The rows lie along a hidden order. The number after each row says roughly how far along it the row is, from 0 to 10. A new part has a new order.
(in the rows, 128 means zero)
[149 133 103 108 126 120  30 135 110 119 130 151 131 129 179  97 128 117
 115 170 144 128 142 118 161 104 101 172  84 102 126]  7
[ 76 163 183 147 146 107 133 122 163 164 133 104 102 133  60 172 186 165
 138 222  66 116 108 131 117 169 158  77 156 165 112]  9
[151  92 121 126  89 188  18 146 111 101 137 134 144 110 174  99 124 109
 117 169 191 132  93 149 128  94 104 169  93 124 142]  6
[149 172 116 128 136 125  32 110 113 142 136 125 118 116 176  95  87 151
 134 158 111 128 167  97 144 129 135 182  66 140 116]  7
[ 93 158 123  98 138 121  97 134 142 113 125  86 134 131 117 133 161 146
 143 197 116 110 123 112 141 139 113 111 103  95 113]  0
[106 181 135 122 139 111  90 116 136 141 134 110 117 128 124 124 124 155
 137 209  95 116 141 106 140 145 134 136  95 129 112]  4
[127 158 120 121 136 136  64 114 131 125 123 110 133 116 148 123 106 148
 151 158 121 127 159 103 109 145 143 135 110 123 120]  4
[ 98 187 137 114 134 149  75 120 136 134 139  80 127 113 153 115 150 167
 147 184 107 107 124 101 143 143 130 152  69 127 107]  4
[179 126 104 135 119 144  10 117 102 125 127 141 133 114 187  98 124 120
 126 138 148 144 159 119 118 110 135 167 100 138 136]  3
[127  56 122 121 102 190  65 154 132  92 123 126 155 127 113 136 121  92
 125 190 185 128  67 169 121 110 106 106 156 112 141]  10
[135  79 189 167  87 195  44 153 121 155 164 177 117 119 117 111 105 113
  88 232 162 120  23 196 178  98 116 179 101 184 136]  10
[ 72 182 147 118 156 103 133 118 159 135 119  62 116 133  74 164 145 167
 158 202  78 112 127 106  99 174 148  66 146 119 108]  9
[107 101 151 140 108 179  86 133 147 117 122  90 139 112  93 159 119 128
 148 168 153 129  85 156  58 140 152  82 174 144 138]  9
[117  99 167 154 101 174  64 141 135 139 144 131 126 117 112 134 102 131
 124 203 142 124  74 164 126 125 135 131 130 168 133]  5
[133 137 106 111 144 112  55 111 132 113 107  89 139 124 142 137 139 136
 153 139 132 136 171  98  79 145 144  96 147 106 126]  4
[141 101 136 140  97 188  36 127 132 112 122 105 136 103 142 132 116 118
 144 138 175 138  95 153  66 126 149 121 151 145 145]  5
[104 116 108  97 134 116  94 143 142  93 114 102 147 140 110 144 118 115
 140 188 136 120 112 127 125 128 105  84 149  77 125]  1

Next part:
[138 169 129 112 115 122 149 148 139 147 126 164 142 255 124 128 108 118
 151  61 120 118 131 136 133 163 157 135 113  89 184 127  99 133 109  84
 165  92  91  99 134 139 125 122 124 131 168 154 145 118 125 127  89]  1
[129 107 126 128 115 112 119 102 144 103 123 167 136   1 129 135 134 124
 116 159 155 152 125 127 104  90  80 143 135 159  95 126 163 104  67 169
  83 155 142 154 119 119  92 154 142 118 189 136 133 130 144 130 163]  8
[122 100  85 118 175 141 125  99 123 105 116 137 118   2 127 121 116 127
 110 164  94 154  85 116 144 100 127 123 153 158 116 129 152 132  64 150
  53 120 130 134 128  87 154 172 136 137  47 139 116 130 126 134 173]  8
[117 124  98 119 183 129 129 100 128 119 108 141 144  80 124 122  78 117
 147 155 120 137  84 129 166 125 129 137 159 124 132 126 143 138  46 135
 102  88 103 129 131  91 154 174 138 141  63 138 116 119 122 140 136]  8
[149 111 127 125  87 116 126 122 141 115 138 178 130  55 130 136 157 127
 107 109 131 155 119 124  86 103  97 137 118 155 128 124 158 105  72 150
  92 144 137 136 123 133  83 132 141 115 220 159 147 138 144 122 150]  4
[133 111  86  99 136 124 138  97 115 137 138 225 131 103 126 128 116 127
 117 130 127 166  79 125 139 143 141 135 137 133 174 126 141 130  26 104
  70 108 102  97 124  87 142 205 118 141 107 199 119 135 126 120 151]  4
[105 125 125 133 194 136 123 117 151 100  90  53 139  64 123 119  75 118
 160 163 131 114  94 127 150 109 121 132 160 118 120 150 157 142  90 152
 124  91 119 152 135 105 153 141 142 133  24  88 124 113 123 149 134]  10
[150 156 150 138  76 116 131 158 141 145 153 163 144 173 127 134 154 133
 131  57 165 118 149 132 107 141 121 133 109 117 157 152 111 118 141  95
 150 127 122 112 121 162 101 137 124 109 210 142 140 136 137 118 101]  0
[114 132 140 143 122 102 128 106 164  96 136 149 148  69 127 133  94 112
 157 163 192 120 149 134 114  97 102 154 143 120  95 129 166 110  64 153
 151 128 115 147 121 143  86 120 149 129 209 118 117 105 141 140 109]  9
[156 122 160 133 127 138 127 166 142 146 117 100 124 188 123 125 147 131
 144  47 104 103 123 115 108 134 121 113 125 115 167 172 113 161 180 118
 140 101 138 135 133 153 155 146 126  99 107  90 146 143 123 117 107]  1
[121 110 131 133 121 110 123 102 150 101 118 158 140   1 129 134 129 117
 129 175 155 144 143 128 104  81  78 143 135 154  83 126 154 108  80 185
  94 160 138 168 121 127  93 132 146 118 193 120 138 120 144 132 154]  9
[133 120 173 157  83 117 126 160 152 135 146  85 120 145 127 133 172 131
 133  85 156  93 167 122  83 109 101 124 115 122 120 163 127 130 202 134
 180 143 146 151 124 185 107  98 142  99 173  76 139 125 138 116 100]  2
[204  87 133 120 147 162 124 160 134 147 111 115 125 131 128 117 171 139
 106  29  53 129  95 110 105 128 146  97 126 149 187 176  98 177 139 117
  60  83 150 125 131 128 177 189 113 104  78 123 156 163 119 109 147]  0
